Below is a small trained network, with its code and all its weights. Each question gives an input and a class and asks what happens when units are switched off, that is, made to give their printed mean instead of their output.

import numpy as np


def w(rows, s, z=0):
    codes = np.array(rows[::2]) - 128.0
    scale = np.full(codes.shape[1], s)
    scale[-1] = z or s
    return codes * scale


def norm(h):
    return h / np.sqrt((h * h).mean(-1, keepdims=True) + 1e-5)


def f(y):
    return y / 2 * (1 + np.tanh(0.7978845608 * (y + 0.044715 * y**3)))


def log_softmax(a):
    a = a - a.max(-1, keepdims=True)
    return a - np.log(np.exp(a).sum(-1, keepdims=True))


def net(x, mask):
    res = np.array(x, float).reshape(1, 6) / 4 @ E
    u = 0
    for l in range(3):
        y = f(norm(res) @ A[l][:, :-1].T + A[l][:, -1])
        res = res + np.where(mask[u : u + 5], y, B[l][:, -1]) @ B[l][:, :-1]
        u += 5
    return log_softmax(norm(res)[-1] @ U[:, :-1].T + U[:, -1])


A, B = {}, {}
E = w([
[167,50,179,73,225,153,229,21],'x0',
[187,32,69,113,145,138,108,128],'x1',
[172,161,147,41,24,112,41,120],'x2',
[194,221,162,254,98,98,162,170],'x3',
[18,217,65,160,191,54,102,225],'x4',
[54,187,150,169,158,149,249,94],'x5',
],0.0021)
A[0] = w([
[149,95,103,156,69,151,101,145,174],'L0N0',
[53,185,114,91,180,122,134,131,55],'L0N1',
[34,140,110,85,106,139,82,149,243],'L0N2',
[141,92,129,71,122,97,124,152,9],'L0N3',
[137,91,4,109,160,64,69,212,245],'L0N4',
],0.0037,0.0014)
B[0] = w([
[218,241,168,115,169,116,145,120,160],'L0N0',
[223,110,226,208,162,121,101,168,161],'L0N1',
[194,164,151,163,169,7,108,169,219],'L0N2',
[146,103,227,210,198,176,182,42,116],'L0N3',
[75,207,228,84,118,68,89,252,251],'L0N4',
],0.0042,0.0026)
A[1] = w([
[109,175,139,142,183,100,179,116,199],'L1N0',
[116,155,123,203,93,95,137,103,21],'L1N1',
[158,181,223,160,166,99,194,158,250],'L1N2',
[3,164,169,122,175,90,159,131,172],'L1N3',
[119,116,145,79,107,89,58,212,248],'L1N4',
],0.0052,0.0019)
B[1] = w([
[184,69,68,148,127,112,82,172,183],'L1N0',
[98,99,226,77,145,142,87,173,127],'L1N1',
[69,213,72,145,30,61,1,117,241],'L1N2',
[226,118,64,160,97,90,100,188,212],'L1N3',
[163,155,10,186,78,58,97,115,253],'L1N4',
],0.0053,0.0051)
A[2] = w([
[153,160,175,198,55,151,2,85,214],'L2N0',
[195,115,31,166,189,94,66,109,216],'L2N1',
[88,100,178,43,158,193,131,192,25],'L2N2',
[240,66,33,111,14,172,117,94,248],'L2N3',
[148,116,138,38,38,148,214,117,37],'L2N4',
],0.0028,0.0018)
B[2] = w([
[40,225,123,120,80,184,1,110,238],'L2N0',
[113,210,26,192,87,127,160,170,248],'L2N1',
[173,34,222,88,168,215,208,85,90],'L2N2',
[76,150,39,176,94,20,95,220,253],'L2N3',
[135,206,39,96,236,121,96,152,114],'L2N4',
],0.0041,0.0037)
U = w([
[126,195,219,102,132,181,154,97,1],'0',
[103,78,155,177,209,206,241,94,1],'1',
[203,37,170,23,194,212,215,1,158],'2',
[164,235,5,191,55,33,38,171,255],'3',
],0.0037,0.0022)

Each question gives the input, the list of numbers given to net, and the class t.
The units are the neurons (one row each of A and B). Each row of codes is followed by its name. A weight is (code - 128) times the scale printed after its matrix; where a second scale follows, it is the last column's (A, B and U).
mask holds one flag per neuron, layer by layer. A switched-off neuron (its flag False) gives its mean, the last column of its row in B, instead of its output. The means were averaged over made-up inputs and are rounded, as every weight is.
A unit's drop is (log p(t) with every unit on - log p(t) with that unit switched off) / (log p(t) with every unit on - log p(t) with every unit switched off).
The circuit of an input: a set's keep is (log p(t) with only the set's units on - log p(t) with every unit switched off) / (log p(t) with every unit on - log p(t) with every unit switched off). Starting from the 12 units with the biggest drops (on a tie, the unit counted first), units are removed one at a time, each time the one whose removal leaves the highest keep (on an exact tie, the one counted first), for as long as the keep stays at least 0.8.
circuit, biggest first: the units of the circuit, biggest drop first
top k neurons: the k neurons with the biggest drops, biggest first
k most important neurons of layer l: the k neurons of layer l with the biggest drops, biggest first
drop when u is switched off: that unit's drop, to one decimal
input [4,0,6,-3,-4,1], class 2: top 4 neurons	(L1N4 L1N2 L1N3 L0N4)
input [7,5,2,-7,-2,-7], class 2: circuit, biggest first	(L1N2 L1N3 L1N4 L0N3)
input [7,7,-7,3,1,5], class 1: circuit, biggest first	(L1N4 L2N3)
input [3,4,7,-2,-8,-3], class 2: circuit, biggest first	(L1N2 L1N4 L1N3 L0N4)
input [3,3,3,-5,-2,1], class 2: top 3 neurons	(L1N4 L1N2 L1N3)
input [-5,-2,-8,-4,-6,4], class 1: top 4 neurons	(L0N4 L1N2 L1N4 L0N2)
input [6,6,7,-8,1,2], class 2: most important neuron of layer 0	(L0N3)
input [3,7,-4,-6,-3,-3], class 2: top 2 neurons	(L1N2 L1N4)
input [5,-7,5,2,-3,0], class 0: 3 most important neurons of layer 1	(L1N4 L1N3 L1N0)
input [5,-4,5,-3,-3,2], class 2: top 4 neurons	(L1N4 L0N4 L1N2 L1N3)
input [8,4,-1,5,-7,6], class 1: top 3 neurons	(L0N4 L1N4 L1N3)
input [-1,7,0,-2,-7,5], class 2: top 2 neurons	(L1N2 L1N4)
input [0,1,-4,-4,-8,-7], class 2: 4 most important neurons of layer 1	(L1N2 L1N4 L1N3 L1N0)
input [6,1,-2,-5,-3,0], class 2: top neuron	(L1N4)
input [8,5,3,2,-5,3], class 2: drop when L1N4 is switched off	0.4
input [0,1,-5,-3,-8,4], class 1: drop when L2N1 is switched off	-0.1
